[-0.76  1.01  3.72 -3.49 -1.05  2.04 -0.18  1.04 -1.53  0.72 -0.74 -5.12
 -4.80  2.80 -4.22 -0.08  1.01 -3.81  0.85 -2.05  2.31] -> Sq W
[-0.83  1.42  0.63 -3.96 -1.16 -0.14  3.21  1.31 -5.55  5.72 -0.79 -2.77
 -6.12  0.26 -4.85  6.05  2.52 -2.40  1.94  1.70  2.99] -> Sq E
[ 1.35  2.92  2.92 -3.31 -0.59 -0.41  3.12  1.12 -1.10  2.81 -1.13 -0.47
 -4.93 -0.80 -3.11  1.24  1.85 -1.23 -1.73 -0.32  2.92] -> Sq E
[ 0.78  0.17  1.14 -3.15 -0.14 -0.40  7.18  1.14 -3.11  1.47 -0.75 -2.48
 -4.30  0.89 -4.43  1.66  2.02 -4.47  0.38 -2.30  2.68] -> Sq B
[ 0.10  0.65  2.04 -2.67 -0.18 -0.11  1.43  1.89  0.44  1.08 -0.90 -0.61
 -5.01  0.82 -5.99  2.08  2.98 -3.61 -0.57 -0.57  3.76] -> Sq E
[-1.31  1.13  1.78 -3.54  0.88  1.31  2.00  2.69 -2.14  1.20 -1.43 -3.06
 -4.31  0.84 -3.36  0.54 -0.01 -3.44 -1.53 -1.57  1.95] -> Sq W
[ 1.69  0.91  2.03 -3.33 -1.39  1.37  2.57  0.76 -2.58  2.40 -1.18 -4.24
 -3.93  0.43 -6.87  1.81  2.01 -0.66  0.03 -2.90  2.15] -> Sq E
[-0.02  2.01  1.14 -2.66 -1.57  0.60  2.43  3.03 -0.62  2.13 -0.10 -1.28
 -4.90  0.26 -3.86  0.80  0.72 -3.55 -0.55 -1.20  0.97] -> Sq E
[-0.43  1.36  1.92 -0.62 -0.68  0.45  0.85  3.31 -1.41  0.12 -0.40 -2.16
 -5.26  0.64 -2.85 -0.37  2.62 -1.13 -0.67  0.17  3.52] -> Bg W
[-0.01  1.91  1.16 -3.00 -0.18  1.09  2.88  1.23 -1.09  0.07  0.29 -3.36
 -5.54  1.92 -3.49 -0.69  1.98 -4.14 -0.14  0.47  1.91] -> Sq W
[-0.37 -0.02  2.92 -2.90  0.78  1.19  3.09  1.49  0.91  2.47 -0.56 -2.21
 -4.20  2.16 -3.75  1.47  1.66 -2.40 -0.71 -1.17  2.12] -> Sq E
[-0.64  1.63  0.76 -2.25 -0.16  0.53  1.52 -0.02 -0.17  1.64 -0.88 -2.29
 -6.25  0.36 -4.31  0.80  1.89 -3.68  0.09 -1.17  2.64] -> Sq B
[-0.81  1.49  2.09 -5.52 -0.51  1.74  0.96  0.48 -0.80  1.49 -0.24 -3.04
 -4.46  1.33 -5.34  0.02  4.77  4.52 -0.61  0.25  3.08] -> Sq W
[ 0.17 -2.16  2.19 -2.78 -1.93  0.60  2.94  2.27 -0.91  1.13 -0.99 -4.03
 -7.78  2.81 -2.80  0.79  4.61 -2.97 -0.92  0.40  5.34] -> Bg W
[ 1.07  2.22  1.11 -4.54  0.36  0.02  2.44  2.17 -0.49  3.03 -0.01 -0.93
 -4.66  1.03 -2.95  0.23  2.39 -3.99  0.58 -0.71  1.60] -> Bg B
[-0.91  0.23 -0.38 -3.31  0.38 -0.37  1.91  2.77 -0.76 -0.54 -0.48 -0.71
 -5.17  1.23 -2.08  2.64  2.74 -2.48  0.39  1.89  3.47] -> Bg B
[-0.30  0.10  1.31 -3.90 -3.58 -0.90  1.39  2.20  0.19  1.42 -0.23 -3.25
 -6.42  3.29 -2.15  1.42  3.62 -3.67 -0.09 -1.89  1.93] -> Sq E
[ 0.90 -0.70  1.82 -3.14 -1.12 -0.10  2.30  0.66 -2.15  2.16 -1.21 -3.61
 -5.75 -0.88 -2.93  0.48  1.78 -4.20 -1.91 -1.64 -0.68] -> Sq E
[-0.21  1.30  1.97 -1.98 -0.48 -0.47  2.91  2.54 -0.70  2.68 -0.91 -3.03
 -4.95  4.38 -3.39  0.19  2.90 -3.18 -5.53 -3.39  3.49] -> Sq B
[-0.53  1.52  0.88 -2.96 -0.49  0.51  2.46  0.45 -2.06  2.02 -1.57 -1.74
 -5.30  2.32 -5.08  1.32  0.80 -4.63  3.01  0.09  1.62] -> Sq E
[-0.57  1.26  1.80 -3.27 -0.37  1.19  2.71 -0.29 -2.46  0.11 -1.47 -1.76
 -4.54  1.80 -3.47  1.26  1.43 -4.65  0.01 -1.48  1.88] -> Sq E
[ 0.72  1.41  2.74 -4.13 -0.40  1.08  1.43  1.37 -1.32  1.98 -1.48 -2.87
 -6.14  2.16 -4.84 -0.03  2.22 -4.54  0.11  0.33  3.63] -> Sq E
[ 0.96  1.06  1.84 -3.81  1.53  0.98  1.77  1.25  0.05  2.19  0.18  0.08
 -7.25  0.29 -0.94  1.11  3.75 -0.51 -0.65  0.49  2.55] -> Bg E
[ 0.02  0.17  2.01 -3.02 -0.03  0.44  2.66  1.27 -0.30  1.84 -0.45  0.22
 -6.84 -0.80 -2.27  1.06  2.96 -3.30 -0.38 -0.79  3.53] -> Bg E
[-2.08  1.83  2.01 -2.12 -0.81  0.83  1.91  0.77 -0.81  1.16 -0.29 -3.26
 -6.38  3.35 -3.12 -0.36  2.81 -2.92  0.18  1.66  2.93] -> Sq W
[-0.29  1.03  1.90 -3.27  0.01  1.38  0.07  0.59  0.84  0.70 -1.95 -0.87
 -4.91  0.15 -3.19  1.42  1.20 -2.75  0.26  1.70  2.92] -> Sq E
[ 0.36  1.74  1.40 -3.15 -0.79  1.89  0.64  1.16  0.77  1.55 -0.99 -1.68
 -7.67  2.13 -3.31  0.74  1.08 -2.05 -0.45 -2.55  0.14] -> Sq E
[-0.64  1.02  3.44 -0.57  0.66 -0.31  2.41  2.08 -0.36  1.53 -0.06 -1.67
 -3.49  2.76 -3.75  1.19  1.30 -2.52 -0.44 -1.00  2.70] -> Sq B
[ 0.09  1.68  1.94 -3.29  0.62 -1.50  1.70 -2.47 -1.21  2.29 -0.75 -2.68
 -6.51  3.62 -4.48  0.79 -3.41 -3.38  0.09  0.22  3.40] -> Sq W
[-1.20  0.10  1.35 -4.01 -0.19 -0.05  2.65  0.76 -1.68  1.28  0.18 -4.31
 -3.49  0.95 -3.22  0.20 -0.41 -2.04 -0.95 -1.48  2.58] -> Sq E
[ 0.47  2.14  2.29 -1.37 -0.21  1.38  3.07  1.29 -0.93  1.62 -1.23 -2.16
 -5.23  0.89 -4.77  1.54  2.54 -4.27 -0.92 -0.86  3.41] -> Sq E
[ 0.64  1.46  0.88 -1.88 -1.00 -0.09  1.12  1.84 -1.50  1.10 -0.44 -0.43
 -5.55  1.32 -2.20  1.01  1.90 -1.28  0.46  0.01  2.69] -> Bg E
[-0.32  0.52  1.13 -2.25 -0.47  1.06  1.47  0.91 -2.59  0.10 -1.54 -1.34
 -4.64  2.65 -2.65  1.10  2.35 -1.40 -0.78  0.71  3.18] -> Sq W
[-1.30  1.07  1.05 -3.49 -0.10  1.20  1.58  0.52 -0.02  1.66 -0.59 -2.27
 -6.84  0.28 -2.04 -1.42  3.50 -2.62  0.24  0.31  3.62] -> Bg B
[ 1.28  0.86  1.98 -3.24  0.42  0.65 -0.53  0.68 -1.45  0.68 -2.28 -1.32
 -5.59  1.98 -3.57  1.41  1.11 -2.72  0.20 -0.06  1.86] -> Sq E
[-0.55  1.38  1.81 -2.28 -1.14  0.90  1.41 -0.13  0.77  2.58 -2.75 -4.15
 -5.45  2.81 -4.65  1.01  1.71 -3.79 -1.29 -1.68  2.24] -> Sq E
[ 0.22  1.51  2.55 -2.93 -1.20  0.97  2.58  0.02 -0.68  2.57 -1.38 -3.18
 -6.02 -0.16 -2.73  0.42  2.36 -3.84 -4.31 -0.01  4.00] -> Sq W
[-0.81 -0.06  1.77 -3.78  1.41  0.65  3.51  0.07 -0.67  0.02 -0.97 -2.46
 -7.53  0.87 -2.81  1.87  2.63 -3.76  1.54 -0.09  3.65] -> Bg E
[ 0.48  1.46  3.60 -3.59 -0.62 -0.34  1.64  2.09 -1.19  1.45 -1.34 -4.35
 -4.34  0.40 -3.12  1.60  2.09 -3.21 -1.67 -1.40  3.57] -> Sq B
[-1.20  1.54  1.04 -3.32  0.16 -0.26  2.17 -1.84 -1.76  1.54 -1.59 -2.70
 -3.58  1.74 -2.98  0.16  1.15  2.98 -0.68 -1.10  1.57] -> Sq B
[ 0.17  1.85  1.83 -3.21 -0.79  1.07  2.94  0.36 -0.17  3.11 -0.51 -3.14
 -5.90  1.98 -2.19  0.25  1.67 -4.27 -0.12 -2.68  3.37] -> Sq E
[-0.45  1.35  2.14 -1.54  1.90  0.51  3.16  1.38 -0.77  2.15 -1.44 -2.24
 -3.84  2.17 -2.55  0.38  1.74 -4.37 -0.66 -1.50  1.89] -> Sq B
[ 0.57  1.35  1.44 -4.13  1.42  1.55  5.06  0.59 -2.25  1.39 -3.90 -1.31
 -3.75  1.62 -2.50  0.36  2.68 -2.23 -1.10 -0.67  2.56] -> Sq B
[-0.79  1.48  1.56 -3.61  0.06  0.69  2.70  1.24 -1.34  2.04 -1.83 -2.23
 -5.71  1.61 -3.29 -0.28  0.01 -3.02  0.05 -1.16  2.71] -> Sq E
[ 2.12  1.06 -0.12 -2.22 -0.27 -1.02  1.43 -0.35 -1.78  0.65 -1.37 -3.96
 -4.63  1.44 -3.12 -0.60  1.47 -1.63 -1.08 -2.72  5.44] -> Sq W

[ 0.52  1.18 -0.32 -0.13  0.18 -1.56 -1.08  0.09  0.92  1.80 -0.71  0.09
  1.28  0.14  0.46  0.03 -0.24 -0.68 -0.26  2.39 -1.09] -> [86] C
[ 0.03  1.42 -0.57 -0.53  0.19 -2.24  0.78 -0.47  5.90  0.23  1.48  0.05
  0.39 -2.23  0.24  1.68 -0.64  0.23 -3.56  0.56 -0.68] -> [83] V
[-0.32  0.87 -4.14  0.56  1.38 -1.67  0.61 -0.07  3.78  0.05 -0.99 -0.16
  0.86  0.99  0.55  1.71  1.10  0.16 -1.20  0.48 -0.61] -> [86] C
[ 0.18  0.15 -0.99  0.77  1.44 -1.98  0.39 -1.08  1.56 -0.19  1.37  0.00
  0.81 -0.53  1.35  0.62  5.90  0.30 -2.73  0.92 -0.91] -> [86] S
[-0.24 -0.11 -1.59 -2.63 -0.86 -1.32 -0.97 -0.42  3.04 -0.13  0.50  0.15
 -0.68  0.59  0.11  0.90 -0.05 -0.20 -1.11 -0.88 -1.16] -> [86] V
[ 0.10 -0.43 -0.63 -0.50  1.26 -0.56  0.03  0.18 -1.50 -1.13  0.76  0.13
 -0.75  0.26  1.15  0.07  0.34  0.27  0.04 -0.43 -0.30] -> [85] S
[-1.29  0.07 -0.14 -0.13  1.80 -1.30 -0.87 -0.67  3.87 -1.54  0.05  0.07
  0.23  0.60  1.20  1.21 -0.34  0.39 -3.24 -2.60 -1.42] -> [86] U
[ 0.05  0.16 -0.26 -0.03 -0.19  0.33 -0.34 -0.36  2.06  0.95  0.98  1.45
  0.41  0.03  0.23  1.99  1.50  0.01  0.12  0.87 -1.15] -> [83] V
[-0.09  2.17 -1.88 -0.21 -0.29 -2.76  0.30 -1.14  4.39  0.53  1.55  0.91
 -0.46 -2.23  0.09  1.46 -1.34 -0.42 -2.28  1.01 -1.33] -> [83] U
[-0.39  0.50 -2.41 -0.40  0.69 -1.93 -0.69 -0.74  3.72  0.68  0.73  0.60
  0.54  1.26  0.50  1.38 -0.45 -2.06 -1.71 -0.32 -0.69] -> [85] C
[ 0.03  1.41 -2.63 -0.66  0.20 -2.22 -1.42 -0.31  3.41 -0.14 -0.35  0.45
 -0.02 -0.23 -0.06  1.80 -0.28  0.59 -2.98 -0.51 -0.79] -> [85] U
[-0.77  0.78 -1.23 -0.18  0.23 -2.04 -0.34 -0.70  2.57 -0.19  0.93  0.09
 -0.32  0.02 -0.54 -0.14  0.26 -0.25 -0.62 -0.67 -0.85] -> [86] V
[-0.14 -0.15  0.05  0.09  0.11 -1.10  0.34 -0.64  0.25 -0.63  0.78  0.04
 -0.93 -0.36  0.27 -0.42 -0.90 -0.36 -0.43  0.44 -0.11] -> [86] V
[ 0.58  1.04 -1.09 -0.76 -0.35 -3.57 -0.76 -0.28  2.74  1.05  0.65 -1.01
  0.58 -0.97  1.10  0.03 -0.81  0.77 -3.29  0.19 -0.02] -> [85] U
[-0.72  1.06 -1.17 -0.25  0.00 -1.46 -0.18 -0.33  1.19 -0.91  0.10 -0.09
 -0.25 -1.13  1.54 -1.40 -0.34  0.53  0.34 -0.31 -0.67] -> [86] V
[ 0.32  0.81 -1.16 -0.52  0.11 -2.01  0.32 -0.65  3.08  0.03  0.21 -0.37
 -0.82 -1.37  0.13  1.28 -0.38  0.12 -1.88  1.24 -0.65] -> [83] V
[-0.53  0.25 -0.90 -0.17 -0.14 -0.81 -0.45 -0.68  1.00 -0.73 -0.01  0.61
 -0.55 -0.73  0.67  0.15 -0.32 -0.05  0.25 -0.93 -1.14] -> [86] U
[-0.76  0.44 -1.81  0.45  1.11 -1.17 -0.03 -0.98  4.01  0.37 -0.01  0.21
  0.35 -0.41  0.41  0.93  1.12  0.46 -0.78  0.61 -1.21] -> [86] C
[-0.86  0.63 -1.50 -0.47 -0.30 -2.58 -0.31 -0.78  5.30  0.59  0.51  0.50
 -0.17 -0.45  0.32  1.27 -0.23 -0.13 -2.13 -2.44 -0.90] -> [86] U
[ 0.18 -0.09 -0.47 -0.05  0.68 -2.64 -0.19  0.17  2.85 -0.06  1.83 -0.41
 -0.72  0.81  0.72  1.64 -0.30 -0.03 -0.05 -0.62 -0.52] -> [86] V
[ 0.41 -0.05 -0.87  0.14  1.64 -1.05  0.94  0.40  1.35  0.47  1.96  0.37
  0.52 -1.15  1.72  1.34  0.69  0.62 -3.85  0.95 -0.79] -> [86] S
[-0.95  0.32 -1.65 -0.32 -0.79 -2.08  0.64  0.11  3.87 -0.55  0.76  0.47
 -1.18  0.74  0.93 -0.47  0.02  0.44  0.10 -1.90 -0.13] -> [86] V
[-0.40 -0.51 -1.51  0.56 -0.89 -1.19 -0.94 -0.19  1.59 -2.20  0.04 -0.07
 -0.64 -0.45  0.16  0.01 -0.89  1.17  0.04 -1.50 -0.66] -> [86] U
[ 0.42  0.53 -1.14 -0.21  1.03 -1.26  0.00 -1.29  0.17  0.07  0.43  0.38
 -0.12 -0.43 -0.33 -0.59 -0.19 -0.34  1.61 -0.20 -0.65] -> [86] C
[-0.28  0.68 -2.54 -0.41  1.00 -1.14 -0.98 -1.75  2.35  1.14  0.08 -0.19
  0.67  0.26  0.35  1.08  0.58 -0.19 -0.46 -0.05 -1.75] -> [86] C
[-0.10  0.48 -0.81  0.03  1.45 -1.80 -0.17 -0.24  1.43 -0.68  0.90 -0.48
  0.12 -1.14  0.52  0.54  1.58  0.16 -1.57 -0.76 -0.51] -> [86] U
[-0.30  1.28 -0.57 -0.31 -1.06 -2.91 -0.07  0.02  1.35  1.85  0.55 -0.25
  0.79 -1.58  0.38  0.08 -0.90  0.12 -2.30  1.48 -1.02] -> [86] U
[-0.38  0.95 -0.53  0.44 -0.27 -3.02 -0.17 -0.83  3.72  1.23  1.23  1.11
 -0.38 -0.25  0.58  1.05 -0.68 -0.40 -2.19 -0.10 -0.90] -> [86] U
[ 0.31  0.37 -0.68 -0.05  1.12  0.26 -0.38  0.62  0.51 -0.45 -0.99 -0.20
  0.71  0.86  0.27  1.29  1.06  0.50 -2.72 -0.21 -0.96] -> [86] S
[-0.54  1.04 -2.60 -0.78  1.98 -1.18 -0.12 -0.75  5.90  1.01  0.95 -0.05
  0.93  0.35  0.41  1.74  3.66  0.53 -1.53  0.61 -0.77] -> [85] C
[-0.31  0.70 -1.63 -0.13 -0.67 -2.68 -2.33 -0.26  2.58 -0.48  0.31 -0.48
 -0.53 -0.10  1.00  1.04 -0.44 -0.22 -1.06 -0.70 -0.50] -> [85] U
[-0.01  1.00 -0.15  0.18  1.32 -1.26  1.07 -0.40  2.42  1.03  3.15  0.05
  1.66 -0.42  1.18  1.75 -0.14  0.22 -3.46  2.03 -0.52] -> [83] S
[-0.23  0.32 -2.59 -0.73 -1.33 -1.46 -0.44 -0.01  2.62 -1.39 -0.57  0.52
 -1.58  0.71 -0.31  0.99 -0.19  0.82  0.17 -0.27 -0.21] -> [86] V
[-1.25  0.16 -0.81 -0.45 -0.39 -1.92  0.20 -0.69  2.47  0.61  1.84 -0.03
  0.11 -1.27  0.76  0.93 -0.23  0.04 -1.65 -0.29 -0.56] -> [86] U
[-0.16  0.83  0.07 -0.57 -0.78 -2.05 -1.89 -0.91  4.02  0.05  0.90  0.03
 -0.82 -1.17 -0.41  1.49 -1.95  0.50 -2.09  0.25 -1.06] -> [83] V
[-0.12  0.82 -1.96 -0.14  0.23 -2.11 -0.12 -0.31  2.07  0.31  0.66  0.15
 -0.04  0.20  0.46  1.06  0.33  0.48 -0.52 -0.20 -1.24] -> [86] C

[ 0.39 -0.42  0.14 -1.05  0.04 -0.12 -0.36  1.02 -2.29  0.40  0.93 -1.12
  0.22 -1.02 -1.89 -0.65 -0.02  0.66  0.46 -1.61 -0.35] -> Hg DH
[ 0.36 -0.54 -0.71  0.68 -0.52 -0.45  0.26 -2.21  1.81 -0.95 -0.52  0.51
 -0.83  1.08  0.03  1.11  0.07 -0.51 -0.14  2.68  0.46] -> ZS MT
[-0.12 -1.16  0.19 -0.03  0.28  0.04  0.74 -0.36  1.47 -0.33  0.18  1.28
 -0.16  1.31 -0.04  0.44  0.83 -0.72  0.30  0.52 -0.69] -> ZS CC
[-0.15 -1.24  0.45 -0.74  1.64 -0.25 -0.13  1.60 -1.48  0.59  0.93  1.04
 -0.01  0.85 -0.37  0.28  0.54  0.20  0.15 -0.27  0.19] -> Gr FC
[-0.79 -1.50  0.77 -0.40  0.58 -0.22 -0.40  0.12 -0.34 -0.64  0.10 -0.22
 -1.39  2.14 -0.51 -0.26 -0.08  0.70 -0.33  1.83  0.07] -> FR DH
[ 0.26 -0.98 -0.03 -0.28  0.79 -0.04  0.56  1.12 -1.10  0.41  0.54  1.59
  0.40  0.26 -0.32  0.91  0.80  0.33  0.58 -0.90  0.03] -> Hg FC
[ 0.57 -0.64  0.45 -0.43  0.28 -0.29 -0.57  0.57 -1.79 -0.28  0.33 -0.45
 -0.56  0.46 -0.95 -0.21 -0.35  0.67 -0.12 -0.24  0.24] -> GP DH
[-0.88 -0.93  0.77  0.22  1.14 -0.17 -0.54 -0.10  0.18 -0.61 -0.32 -0.06
 -1.04  2.10 -0.12 -0.13 -0.36  0.33 -0.58  1.49  0.44] -> ZS DH
[-0.11 -0.91  0.77 -0.62  0.18 -0.08 -0.39  1.59 -2.45  0.05  0.76 -0.43
 -0.40  0.55 -1.15  0.09 -0.20  1.29  0.14 -0.92  0.00] -> GP DH
[ 0.17 -0.82 -0.81  0.21  0.20 -0.26  0.31 -0.30  0.07 -0.29  0.13  1.83
  0.00  0.39  0.13  0.84  1.43 -0.64  0.55  1.03  0.51] -> FR CC
[-0.78 -1.30  0.67 -0.28  0.31 -0.12 -0.65  0.62 -1.00 -0.15 -0.28 -0.16
 -1.10  1.31 -1.41 -0.28 -0.14  0.45 -0.30  0.35 -0.26] -> Gr DH
[-0.94 -1.20  1.33 -0.17  1.12 -0.26 -0.17  1.22 -0.47 -0.03  0.13  1.30
 -0.52  1.60  0.91  0.30  0.42  0.46  0.01 -0.12 -0.30] -> GP FC
[-0.41 -0.83  0.70 -0.06  0.61 -0.09 -0.56  1.12 -1.03 -0.02 -0.10  0.68
 -0.41  1.28 -0.24 -0.17 -0.01  0.55 -0.58  0.28  0.21] -> Gr FC
[ 0.51  0.01 -0.62 -0.08 -0.68 -0.03  0.06 -0.81 -0.32 -0.54 -0.16  0.19
 -0.28 -0.18 -0.74 -0.49 -0.14 -0.06 -0.39  0.73  0.00] -> FR MT
[-0.67 -0.88  1.47  0.28  0.48 -0.06  0.63  0.61 -0.99  0.01  0.16  1.19
 -0.87  1.57  0.37  0.07  0.07  0.60  0.03  0.24  0.27] -> Hg FC
[-0.71 -1.05  1.20  0.39  0.48 -0.02  0.22  1.28 -0.96  0.07 -0.02  1.26
 -0.89  1.97  0.76  0.71 -0.12  0.59 -0.25  0.26 -0.30] -> Hg FC
[-0.22 -0.15  0.44  0.09  1.27 -0.07 -0.62 -0.73  0.90 -0.35 -0.10 -0.61
 -0.44  1.19 -0.21 -0.24 -0.47  0.44 -0.65  1.35  0.54] -> ZS NM
[-0.38 -0.73 -0.34 -0.53  0.10 -0.33  0.43  0.13  0.59 -0.81 -0.40  1.39
  0.08  0.65  0.42 -0.71  1.02 -1.09  0.88  0.18 -0.63] -> FR CC
[-0.63 -0.74  0.87  0.26  0.20 -0.12 -0.32  0.30 -1.11 -0.40  0.21 -0.27
 -0.97  1.79 -0.58  0.31 -0.37  0.69 -0.24  1.06  0.25] -> Gr DH
[ 0.53 -0.22 -1.40  0.04 -0.01 -0.28 -0.17 -1.17  0.48 -0.74 -0.03  0.45
 -0.20  0.18 -0.38  0.17  0.16 -0.36  0.17  1.26  0.59] -> ZS MT
[-0.93 -0.78  1.26  0.35 -0.08 -0.03 -0.33 -0.45 -0.92 -0.58 -0.30 -0.85
 -1.15  1.92 -0.36  0.66 -0.54  0.90 -0.43  0.94  0.07] -> Gr DH
[-0.31 -1.02  0.31 -0.73  1.89 -0.18 -0.31  0.65  1.45  0.03  0.31  0.47
  0.39  0.70 -0.16 -0.32  0.54 -0.58  0.27 -0.17  0.07] -> ZS FC
[-0.57 -0.71  0.45  0.03  2.03 -0.26 -0.32  0.57  0.69 -0.12 -0.13  0.71
 -0.20  1.43  0.84 -0.07  0.06 -0.28 -0.39  0.65  0.28] -> ZS FC
